Below are the code and all the weights of a small trained network. Each question names an input and a class and asks about switching units off, where a switched-off unit gives its printed mean instead of its output.

import numpy as np


def w(rows, s, z=0):
    codes = np.array(rows[::2]) - 128.0
    scale = np.full(codes.shape[1], s)
    scale[-1] = z or s
    return codes * scale


def f(y):
    return y / 2 * (1 + np.tanh(0.7978845608 * (y + 0.044715 * y**3)))


def log_softmax(a):
    a = a - a.max(-1, keepdims=True)
    return a - np.log(np.exp(a).sum(-1, keepdims=True))


def net(x, mask):
    res = np.array(x, float).reshape(1, 2) / 4 @ E
    y = f(res @ A[0][:, :-1].T + A[0][:, -1])
    res = res + np.where(mask, y, B[0][:, -1]) @ B[0][:, :-1]
    return log_softmax(res[-1] @ U[:, :-1].T + U[:, -1])


A, B = {}, {}
E = w([
[112,211,50,121,132,7,112,134,90],'x0',
[159,131,115,53,74,175,113,80,86],'x1',
],0.013)
A[0] = w([
[163,58,182,204,153,179,217,129,231,180],'n1',
[201,139,168,205,147,172,143,92,127,255],'n2',
[97,92,145,213,176,111,194,229,181,65],'n3',
[105,126,103,229,192,149,173,227,175,69],'n4',
[173,138,89,60,104,208,72,40,9,25],'n5',
[154,209,32,2,133,32,112,231,115,139],'n6',
[175,21,146,105,112,141,176,152,234,40],'n7',
[212,150,43,47,150,188,117,75,163,70],'n8',
[101,188,36,172,137,68,105,86,74,1],'n9',
[62,58,193,121,132,170,174,101,130,51],'n10',
[64,194,85,160,102,49,73,186,95,161],'n11',
[125,116,111,69,133,142,109,84,34,11],'n12',
],0.0072,0.0055)
B[0] = w([
[107,146,206,86,44,185,81,194,165,247],'n1',
[47,227,199,103,41,160,61,157,78,203],'n2',
[218,160,172,162,140,130,116,74,217,188],'n3',
[183,132,187,211,106,69,132,91,215,182],'n4',
[240,150,181,233,120,108,78,79,217,201],'n5',
[98,153,113,68,53,193,84,154,197,242],'n6',
[159,43,62,86,122,180,188,178,151,180],'n7',
[178,131,206,163,131,107,136,82,254,164],'n8',
[144,50,68,111,198,172,161,163,182,185],'n9',
[116,70,51,82,151,178,188,164,161,176],'n10',
[94,138,175,77,76,199,65,164,188,219],'n11',
[220,106,115,153,187,83,146,181,200,145],'n12',
],0.0094,0.011)
U = w([
[113,102,109,69,104,226,112,191,150,34],'0',
[187,161,170,217,147,102,137,102,212,87],'1',
[57,209,160,90,74,171,79,130,68,243],'2',
[82,124,75,116,158,15,188,73,27,1],'3',
[73,84,27,227,255,109,133,77,46,1],'4',
],0.0099,0.0055)

Each question gives the input, the list of numbers given to net, and the class t.
The units are the neurons (one row each of A and B). Each row of codes is followed by its name. A weight is (code - 128) times the scale printed after its matrix; where a second scale follows, it is the last column's (A, B and U).
mask holds one flag per neuron, in row order. A switched-off neuron (its flag False) gives its mean, the last column of its row in B, instead of its output. The means were averaged over made-up inputs and are rounded, as every weight is.
A unit's drop is (log p(t) with every unit on - log p(t) with that unit switched off) / (log p(t) with every unit on - log p(t) with every unit switched off).
The circuit of an input: a set's keep is (log p(t) with only the set's units on - log p(t) with every unit switched off) / (log p(t) with every unit on - log p(t) with every unit switched off). Starting from all 12 units, units are removed one at a time, each time the one whose removal leaves the highest keep (on an exact tie, the one counted first), for as long as the keep stays at least 0.8.
units of the circuit, in order: the units of the circuit, biggest drop first
unit that matters most: the unit with the biggest drop
top k neurons: the k neurons with the biggest drops, biggest first
drop when u is switched off: that unit's drop, to one decimal
input [8,1], class 0: units of the circuit, in order => n9
input [5,-5], class 0: top 3 neurons => n11, n6, n5
input [7,-7], class 0: top 4 neurons => n11, n6, n5, n9
input [3,-1], class 2: top 3 neurons => n7, n10, n12
input [5,-3], class 0: top 2 neurons => n9, n2
input [1,3], class 2: top 2 neurons => n4, n3
input [2,4], class 1: top 3 neurons => n2, n1, n5
input [6,2], class 0: top 2 neurons => n9, n2
input [6,6], class 0: top 3 neurons => n6, n11, n4
input [6,5], class 0: top 2 neurons => n6, n9
input [-3,-2], class 2: top 2 neurons => n9, n2
input [6,7], class 1: top 2 neurons => n5, n8
input [-3,0], class 2: top 2 neurons => n9, n2
input [-2,-1], class 2: unit that matters most => n9
input [-5,8], class 1: drop when n5 is switched off => 0.4
input [-3,2], class 2: drop when n2 is switched off => 0.1
input [3,6], class 1: drop when n1 is switched off => 0.0
